Below is a small trained network, with its code and all its weights. Each question gives an input and a class and asks what happens when units are switched off, that is, made to give their printed mean instead of their output.

import numpy as np


def w(rows, s, z=0):
    codes = np.array(rows[::2]) - 128.0
    scale = np.full(codes.shape[1], s)
    scale[-1] = z or s
    return codes * scale


def f(y):
    return y / 2 * (1 + np.tanh(0.7978845608 * (y + 0.044715 * y**3)))


def log_softmax(a):
    a = a - a.max(-1, keepdims=True)
    return a - np.log(np.exp(a).sum(-1, keepdims=True))


def net(x, mask):
    res = np.array(x, float).reshape(1, 3) / 4 @ E
    y = f(res @ A[0][:, :-1].T + A[0][:, -1])
    res = res + np.where(mask, y, B[0][:, -1]) @ B[0][:, :-1]
    return log_softmax(res[-1] @ U[:, :-1].T + U[:, -1])


A, B = {}, {}
E = w([
[96,237,44],'x0',
[176,240,254],'x1',
[9,133,191],'x2',
],0.0078)
A[0] = w([
[207,185,153,60],'N0',
[164,156,174,55],'N1',
[140,161,199,72],'N2',
[102,128,91,108],'N3',
[161,163,154,62],'N4',
[164,117,91,136],'N5',
[131,73,173,145],'N6',
[96,113,157,189],'N7',
[197,125,98,64],'N8',
[118,73,69,53],'N9',
[40,107,185,60],'N10',
[52,129,148,126],'N11',
[148,168,163,34],'N12',
[3,154,153,130],'N13',
[161,156,179,52],'N14',
[146,193,154,89],'N15',
[113,91,68,85],'N16',
[171,104,76,42],'N17',
[100,85,80,95],'N18',
[198,124,107,60],'N19',
[142,73,157,95],'N20',
[45,138,160,117],'N21',
[106,48,102,81],'N22',
[129,191,84,108],'N23',
[109,139,188,2],'N24',
[99,86,78,67],'N25',
[220,158,96,91],'N26',
[75,118,161,74],'N27',
[116,95,84,87],'N28',
[98,157,61,91],'N29',
[124,190,170,89],'N30',
[163,60,146,136],'N31',
[126,159,102,93],'N32',
[204,128,108,81],'N33',
[81,204,76,106],'N34',
[168,16,216,50],'N35',
[200,139,94,60],'N36',
[146,59,183,85],'N37',
[141,188,159,54],'N38',
[112,181,80,69],'N39',
[178,165,173,88],'N40',
[174,138,140,92],'N41',
[194,130,77,80],'N42',
[76,194,89,105],'N43',
[146,63,179,49],'N44',
[178,192,155,71],'N45',
[168,164,146,57],'N46',
],0.014,0.0028)
B[0] = w([
[100,90,153,206],'N0',
[85,106,161,178],'N1',
[83,85,138,208],'N2',
[126,132,185,160],'N3',
[78,88,140,164],'N4',
[135,117,127,170],'N5',
[194,183,167,184],'N6',
[179,124,82,170],'N7',
[161,57,95,175],'N8',
[83,110,162,209],'N9',
[156,53,84,216],'N10',
[188,57,110,195],'N11',
[83,101,173,170],'N12',
[178,57,73,254],'N13',
[62,121,178,182],'N14',
[101,135,146,196],'N15',
[55,116,147,203],'N16',
[126,87,146,179],'N17',
[71,116,199,200],'N18',
[168,64,79,169],'N19',
[137,181,170,168],'N20',
[175,37,65,209],'N21',
[89,123,186,212],'N22',
[171,178,187,189],'N23',
[121,93,151,172],'N24',
[70,108,181,197],'N25',
[175,84,105,200],'N26',
[155,91,108,169],'N27',
[79,114,191,180],'N28',
[125,142,197,193],'N29',
[115,104,143,203],'N30',
[154,137,154,190],'N31',
[160,146,160,147],'N32',
[164,54,91,177],'N33',
[216,175,226,220],'N34',
[172,195,179,242],'N35',
[168,80,109,178],'N36',
[163,196,176,193],'N37',
[97,107,153,188],'N38',
[161,214,254,179],'N39',
[113,97,155,195],'N40',
[111,94,104,148],'N41',
[159,80,144,190],'N42',
[216,153,204,207],'N43',
[179,204,218,181],'N44',
[84,126,147,203],'N45',
[101,109,134,161],'N46',
],0.0083,0.0078)
U = w([
[195,170,173,120],'0',
[47,81,158,112],'1',
[202,43,93,102],'2',
[148,136,114,247],'3',
[85,137,69,101],'4',
[69,249,63,93],'5',
],0.012)

Each question gives the input, the list of numbers given to net, and the class t.
The units are the neurons (one row each of A and B). Each row of codes is followed by its name. A weight is (code - 128) times the scale printed after its matrix; where a second scale follows, it is the last column's (A, B and U).
mask holds one flag per neuron, in row order. A switched-off neuron (its flag False) gives its mean, the last column of its row in B, instead of its output. The means were averaged over made-up inputs and are rounded, as every weight is.
A unit's drop is (log p(t) with every unit on - log p(t) with that unit switched off) / (log p(t) with every unit on - log p(t) with every unit switched off).
The circuit of an input: a set's keep is (log p(t) with only the set's units on - log p(t) with every unit switched off) / (log p(t) with every unit on - log p(t) with every unit switched off). Starting from the 12 units with the biggest drops (on a tie, the unit counted first), units are removed one at a time, each time the one whose removal leaves the highest keep (on an exact tie, the one counted first), for as long as the keep stays at least 0.8.
units of the circuit, in order: the units of the circuit, biggest drop first
k most important neurons: the k neurons with the biggest drops, biggest first
drop of u: that unit's drop, to one decimal
input [8,0,7], class 0: units of the circuit, in order => [N34]
input [5,-5,1], class 0: units of the circuit, in order => [N34, N39]
input [-5,6,1], class 1: units of the circuit, in order => [N2, N14]
input [-5,3,6], class 2: units of the circuit, in order => [N10, N21]
input [5,4,7], class 2: units of the circuit, in order => [N13, N21]
input [6,5,7], class 2: units of the circuit, in order => [N13, N21]
input [2,6,-7], class 2: 2 most important neurons => [N26, N33]
input [0,8,8], class 1: 2 most important neurons => [N14, N2]
input [7,-7,-3], class 0: 4 most important neurons => [N34, N39, N43, N23]
input [-3,2,0], class 3: 3 most important neurons => [N34, N43, N39]
input [-1,6,8], class 2: drop of N13 => 0.1
input [-6,-2,-4], class 0: drop of N33 => 0.0
input [-3,1,-1], class 3: drop of N44 => -0.1
input [2,1,1], class 3: most important neuron => [N35]
